Each row has a name. Each question is about the rows just above it.

220; 118; 168; 123; 176; 110 = Z
90; 98; 177; 175; 138; 173 = T
109; 118; 180; 123; 176; 110 = P
What comes right after 177 in the named rows? | 175
Print row P. | 109; 118; 180; 123; 176; 110
Right after 109 comes | 118
The entry that follows 138: | 173

124; 119; 167; 80; 220; 160; 107; 222; 206; 55; 110; 185; 135; 185; 64; 163; 169; 183; 186; 77; 144; 154; 122; 99; 85; 189; 128; 99; 205; 127; 128; 153; 117; 189; 148; 148 -> F
224; 184; 108; 128; 99; 128; 227; 204; 146; 72; 128; 107; 94; 128; 159; 130; 72; 119; 81; 105; 185; 66; 207; 80; 41; 107; 114; 98; 16; 151; 87; 128; 101; 126; 151; 30 -> G
197; 156; 60; 101; 227; 70; 106; 56; 31; 115; 109; 133; 228; 126; 68; 85; 128; 128; 128; 69; 165; 88; 128; 87; 128; 128; 123; 185; 191; 229; 106; 140; 98; 171; 71; 111 -> X
169; 128; 63; 129; 128; 62; 99; 128; 31; 203; 168; 71; 127; 208; 192; 94; 94; 149; 203; 74; 236; 122; 153; 21; 204; 174; 180; 189; 19; 171; 90; 128; 75; 85; 128; 63 -> D
145; 231; 152; 135; 130; 112; 198; 233; 165; 77; 107; 212; 72; 128; 122; 127; 70; 123; 44; 165; 156; 70; 201; 110; 128; 104; 127; 107; 189; 184; 128; 224; 23; 117; 101; 33 -> W
111; 182; 89; 191; 141; 148; 225; 118; 115; 77; 123; 128; 145; 124; 128; 164; 98; 100; 36; 173; 137; 65; 145; 144; 41; 128; 188; 118; 173; 150; 94; 197; 25; 81; 112; 42 -> L
The entry that follows 146: | 72
Print row F. | 124; 119; 167; 80; 220; 160; 107; 222; 206; 55; 110; 185; 135; 185; 64; 163; 169; 183; 186; 77; 144; 154; 122; 99; 85; 189; 128; 99; 205; 127; 128; 153; 117; 189; 148; 148
Right after 152 comes | 135

69; 94; 159; 145 -> N
211; 180; 77; 96 -> J
60; 78; 199; 168 -> U
Print row U. | 60; 78; 199; 168
Right after 69 comes | 94
Print row J. | 211; 180; 77; 96
Right after 78 comes | 199

127; 70; 74; 31; 188; 211; 129; 138; 30; 37; 136; 18; 188 : Q
26; 173; 134; 61; 198; 133; 143; 107; 74; 190; 134; 203; 94 : B
160; 93; 116; 166; 93; 197; 163; 79; 81; 93; 172; 80; 85 : M
156; 175; 138; 76; 80; 61; 160; 113; 205; 171; 157; 142; 79 : C
Print row Q. | 127; 70; 74; 31; 188; 211; 129; 138; 30; 37; 136; 18; 188
What comes right after 70 in the named rows? | 74
The entry that follows 156: | 175
What comes right after 30 in the named rows? | 37

47; 136; 103; 61 = E
105; 46; 87; 156 = K
57; 96; 106; 56 = S
57; 92; 149; 216 = Y
95; 199; 167; 154 = H
85; 222; 70; 136 = V
175; 53; 157; 138 = A
140; 132; 59; 75 = R
What comes right after 222 in the named rows? | 70
The entry that follows 132: | 59
Print row A. | 175; 53; 157; 138
The entry that follows 59: | 75
The entry that follows 199: | 167

163; 164; 166; 152; 161; 85; 164 : Bobon
141; 139; 139; 143; 142; 114; 139 : sifa
161; 161; 161; 160; 161; 101; 161 : padof
133; 208; 134; 130; 133; 117; 134 : Dat
171; 173; 174; 158; 170; 84; 172 : keka
125; 125; 124; 125; 124; 127; 125 : gefol
209; 215; 218; 183; 206; 61; 214 : geki
The entry that follows 209: | 215
Whose row is 141; 139; 139; 143; 142; 114; 139? | sifa
The entry that follows 61: | 214
Print row geki. | 209; 215; 218; 183; 206; 61; 214
Print row keka. | 171; 173; 174; 158; 170; 84; 172
Print row sifa. | 141; 139; 139; 143; 142; 114; 139

137; 132; 176; 121; 147; 132; 171; 154; 159; 164 = lise
242; 127; 34; 241; 229; 160; 34; 65; 48; 42 = zoku
32; 129; 220; 36; 41; 97; 213; 187; 205; 206 = sovug
156; 140; 153; 158; 154; 143; 157; 147; 152; 154 = Dez
230; 138; 52; 228; 35; 170; 60; 85; 69; 68 = lur
168; 144; 142; 155; 162; 154; 147; 145; 148; 147 = tem
125; 125; 77; 138; 115; 126; 84; 102; 95; 90 = fomol
Right after 41 comes | 97
Print row sovug. | 32; 129; 220; 36; 41; 97; 213; 187; 205; 206

120; 91; 93; 52; 173; 25; 85 = Tel
132; 100; 101; 54; 194; 205; 151 = kipi
120; 91; 93; 52; 125; 182; 137 = vid
108; 98; 97; 84; 128; 132; 115 = robil
105; 135; 135; 183; 40; 27; 97 = Luk
101; 119; 118; 147; 62; 54; 89 = gof
99; 123; 122; 160; 47; 37; 84 = zot
38; 124; 123; 163; 45; 34; 206 = getol
118; 116; 116; 113; 123; 88; 120 = bipi
127; 126; 127; 126; 127; 126; 127 = nufa
105; 135; 135; 183; 40; 24; 84 = Veta
Right after 38 comes | 124
What comes right after 113 in the named rows? | 123
Print row gof. | 101; 119; 118; 147; 62; 54; 89
Right after 124 comes | 123
What comes right after 37 in the named rows? | 84
Right after 98 comes | 97
What comes right after 205 in the named rows? | 151

